Below are the code and all the weights of a small trained network. Each question names an input and a class and asks about switching units off, where a switched-off unit gives its printed mean instead of its output.

import numpy as np


def w(rows, s, z=0):
    codes = np.array(rows[::2]) - 128.0
    scale = np.full(codes.shape[1], s)
    scale[-1] = z or s
    return codes * scale


def norm(h):
    return h / np.sqrt((h * h).mean(-1, keepdims=True) + 1e-5)


def f(y):
    return y / 2 * (1 + np.tanh(0.7978845608 * (y + 0.044715 * y**3)))


def log_softmax(a):
    a = a - a.max(-1, keepdims=True)
    return a - np.log(np.exp(a).sum(-1, keepdims=True))


def net(x, mask):
    res = np.array(x, float).reshape(1, 4) / 4 @ E
    u = 0
    for l in range(3):
        y = f(norm(res) @ A[l][:, :-1].T + A[l][:, -1])
        res = res + np.where(mask[u : u + 4], y, B[l][:, -1]) @ B[l][:, :-1]
        u += 4
    return log_softmax(norm(res)[-1] @ U[:, :-1].T + U[:, -1])


A, B = {}, {}
E = w([
[134,120,81,71,102,167,127,84,151],'x0',
[69,2,202,127,146,157,157,44,143],'x1',
[47,118,79,179,92,177,148,183,134],'x2',
[204,87,190,136,65,217,148,89,97],'x3',
],0.0081)
A[0] = w([
[107,133,105,165,125,131,170,145,111,19],'L0N0',
[169,137,149,146,70,152,131,130,124,62],'L0N1',
[154,147,160,150,141,186,150,84,91,1],'L0N2',
[102,95,133,153,10,122,131,136,123,156],'L0N3',
],0.013,0.0028)
B[0] = w([
[200,56,99,182,91,101,243,175,91,173],'L0N0',
[143,203,120,75,228,159,167,254,135,200],'L0N1',
[95,110,227,39,165,127,234,177,147,194],'L0N2',
[76,41,28,127,83,118,121,235,44,254],'L0N3',
],0.0072,0.005)
A[1] = w([
[115,136,130,65,188,91,192,86,121,148],'L1N0',
[52,4,215,151,176,216,166,50,75,2],'L1N1',
[233,159,230,42,141,30,171,57,116,39],'L1N2',
[78,2,198,134,45,97,118,83,170,35],'L1N3',
],0.0061,0.0016)
B[1] = w([
[88,108,163,146,121,152,126,183,157,169],'L1N0',
[174,191,146,105,144,120,87,120,135,254],'L1N1',
[111,99,5,128,88,116,179,121,63,217],'L1N2',
[134,165,103,221,125,138,110,104,114,203],'L1N3',
],0.015,0.0052)
A[2] = w([
[214,220,151,139,73,165,73,158,140,164],'L2N0',
[134,155,178,67,200,151,166,188,188,254],'L2N1',
[57,128,116,94,223,40,116,160,255,48],'L2N2',
[128,71,148,153,182,127,66,68,133,93],'L2N3',
],0.0086,0.0027)
B[2] = w([
[212,154,174,154,170,247,53,75,165,246],'L2N0',
[83,104,231,83,143,76,74,7,218,231],'L2N1',
[153,57,191,91,127,181,120,139,135,253],'L2N2',
[164,193,163,184,185,149,82,158,79,157],'L2N3',
],0.012,0.0038)
U = w([
[13,107,23,132,52,85,188,144,44,253],'0',
[149,254,135,218,161,205,7,96,188,48],'1',
[48,38,208,16,123,140,109,162,198,68],'2',
],0.0085,0.0038)

Each question gives the input, the list of numbers given to net, and the class t.
The units are the neurons (one row each of A and B). Each row of codes is followed by its name. A weight is (code - 128) times the scale printed after its matrix; where a second scale follows, it is the last column's (A, B and U).
mask holds one flag per neuron, layer by layer. A switched-off neuron (its flag False) gives its mean, the last column of its row in B, instead of its output. The means were averaged over made-up inputs and are rounded, as every weight is.
A unit's drop is (log p(t) with every unit on - log p(t) with that unit switched off) / (log p(t) with every unit on - log p(t) with every unit switched off).
The circuit of an input: a set's keep is (log p(t) with only the set's units on - log p(t) with every unit switched off) / (log p(t) with every unit on - log p(t) with every unit switched off). Starting from all 12 units, units are removed one at a time, each time the one whose removal leaves the highest keep (on an exact tie, the one counted first), for as long as the keep stays at least 0.8.
units of the circuit, in order: the units of the circuit, biggest drop first
unit that matters most: the unit with the biggest drop
k most important neurons: the k neurons with the biggest drops, biggest first
k most important neurons of layer l: the k neurons of layer l with the biggest drops, biggest first
drop when u is switched off: that unit's drop, to one decimal
input [-7,-4,-5,5], class 0: 2 most important neurons of layer 1 : L1N2, L1N1
input [-4,0,-4,7], class 2: 3 most important neurons : L0N1, L0N2, L2N1
input [3,-5,-1,8], class 2: unit that matters most : L0N2
input [1,6,4,1], class 1: 2 most important neurons : L1N1, L1N2
input [2,-3,2,4], class 2: 3 most important neurons : L0N1, L2N1, L1N2
input [-7,-4,-5,-6], class 2: units of the circuit, in order : L1N3, L2N2
input [-3,8,6,-7], class 1: 3 most important neurons of layer 1 : L1N3, L1N2, L1N1
input [5,-5,4,-7], class 2: units of the circuit, in order : L1N2, L1N3, L2N2
input [2,7,6,-7], class 1: 3 most important neurons : L1N3, L0N1, L1N2
input [3,5,-5,5], class 0: 2 most important neurons of layer 0 : L0N2, L0N3
input [-4,-4,-8,-7], class 0: 2 most important neurons of layer 0 : L0N1, L0N3
input [-4,7,-2,5], class 1: 2 most important neurons : L1N1, L1N3
input [-5,-5,3,-6], class 2: 3 most important neurons of layer 1 : L1N2, L1N3, L1N1
input [-1,6,8,7], class 0: units of the circuit, in order : L0N3
input [-4,-2,-5,-6], class 2: 2 most important neurons : L2N2, L1N3
input [1,8,-3,5], class 1: 2 most important neurons of layer 1 : L1N1, L1N3
input [1,3,4,-7], class 2: 3 most important neurons : L1N2, L2N2, L0N3
input [-5,6,-6,5], class 0: 2 most important neurons of layer 0 : L0N2, L0N3
input [-7,3,0,-3], class 1: 2 most important neurons : L0N1, L0N2
input [8,-2,2,7], class 2: most important neuron of layer 2 : L2N1
input [2,-4,4,-5], class 2: 2 most important neurons : L1N2, L1N3
input [7,-2,-6,-5], class 0: 2 most important neurons : L1N2, L0N3
input [-6,0,1,-4], class 2: 2 most important neurons : L1N2, L0N3
input [-7,6,-4,-5], class 1: 2 most important neurons of layer 0 : L0N1, L0N2
input [-6,0,6,4], class 0: drop when L0N3 is switched off : 1.4
input [7,-5,-7,4], class 0: drop when L1N2 is switched off : 1.8
input [-7,4,-1,-3], class 1: drop when L0N1 is switched off : 0.9
input [-1,2,-8,6], class 0: drop when L1N2 is switched off : 1.5
